Below is a small trained network, with its code and all its weights. Each question gives an input and a class and asks what happens when units are switched off, that is, made to give their printed mean instead of their output.

import numpy as np


def w(rows, s, z=0):
    codes = np.array(rows[::2]) - 128.0
    scale = np.full(codes.shape[1], s)
    scale[-1] = z or s
    return codes * scale


def norm(h):
    return h / np.sqrt((h * h).mean(-1, keepdims=True) + 1e-5)


def f(y):
    return y / 2 * (1 + np.tanh(0.7978845608 * (y + 0.044715 * y**3)))


def log_softmax(a):
    a = a - a.max(-1, keepdims=True)
    return a - np.log(np.exp(a).sum(-1, keepdims=True))


def net(x, mask):
    res = np.array(x, float).reshape(1, 3) / 4 @ E
    u = 0
    for l in range(3):
        y = f(norm(res) @ A[l][:, :-1].T + A[l][:, -1])
        res = res + np.where(mask[u : u + 3], y, B[l][:, -1]) @ B[l][:, :-1]
        u += 3
    return log_softmax(norm(res)[-1] @ U[:, :-1].T + U[:, -1])


A, B = {}, {}
E = w([
[121,145,131,138,106],'x0',
[255,126,166,125,63],'x1',
[126,133,99,61,105],'x2',
],0.0089)
A[0] = w([
[199,104,186,113,113,99],'0.n0',
[164,137,155,193,80,79],'0.n1',
[83,205,88,2,100,254],'0.n2',
],0.0084,0.003)
B[0] = w([
[50,227,2,171,84,202],'0.n0',
[127,130,120,165,184,175],'0.n1',
[111,34,124,78,166,253],'0.n2',
],0.0094,0.0063)
A[1] = w([
[157,97,248,199,177,92],'1.n0',
[101,98,1,77,119,252],'1.n1',
[226,217,96,97,53,167],'1.n2',
],0.0085,0.00041)
B[1] = w([
[254,60,69,123,110,161],'1.n0',
[230,114,202,145,121,254],'1.n1',
[48,136,72,59,158,230],'1.n2',
],0.0095,0.0061)
A[2] = w([
[106,101,197,149,190,192],'2.n0',
[155,150,136,250,159,139],'2.n1',
[123,97,83,141,67,7],'2.n2',
],0.014,0.0021)
B[2] = w([
[125,207,89,209,76,248],'2.n0',
[195,2,99,74,73,253],'2.n1',
[31,79,85,209,75,143],'2.n2',
],0.011,0.0051)
U = w([
[212,47,134,65,107,253],'0',
[74,247,52,142,132,3],'1',
],0.012,0.00068)

Each question gives the input, the list of numbers given to net, and the class t.
The units are the neurons (one row each of A and B). Each row of codes is followed by its name. A weight is (code - 128) times the scale printed after its matrix; where a second scale follows, it is the last column's (A, B and U).
mask holds one flag per neuron, layer by layer. A switched-off neuron (its flag False) gives its mean, the last column of its row in B, instead of its output. The means were averaged over made-up inputs and are rounded, as every weight is.
A unit's drop is (log p(t) with every unit on - log p(t) with that unit switched off) / (log p(t) with every unit on - log p(t) with every unit switched off).
unit that matters most: the unit with the biggest drop
k most important neurons: the k neurons with the biggest drops, biggest first
drop when u is switched off: that unit's drop, to one decimal
input [0,7,-3], class 1: unit that matters most => 1.n2
input [-7,5,-3], class 1: 2 most important neurons => (0.n2, 1.n2)
input [6,-5,5], class 0: 2 most important neurons => (0.n2, 0.n1)
input [2,-6,8], class 0: 2 most important neurons => (0.n2, 1.n1)
input [-2,-3,1], class 1: 3 most important neurons => (2.n0, 2.n1, 1.n0)
input [3,-6,-6], class 0: 4 most important neurons => (1.n2, 2.n1, 0.n2, 1.n0)
input [-3,8,-7], class 1: 3 most important neurons => (0.n0, 1.n1, 1.n2)
input [-5,-7,8], class 0: 2 most important neurons => (0.n2, 1.n1)
input [5,-3,-3], class 0: 3 most important neurons => (1.n2, 0.n2, 2.n1)
input [5,-4,-8], class 0: drop when 2.n1 is switched off => 0.1
input [7,-4,6], class 0: drop when 0.n2 is switched off => 0.4
input [-7,5,0], class 1: drop when 1.n2 is switched off => 0.2
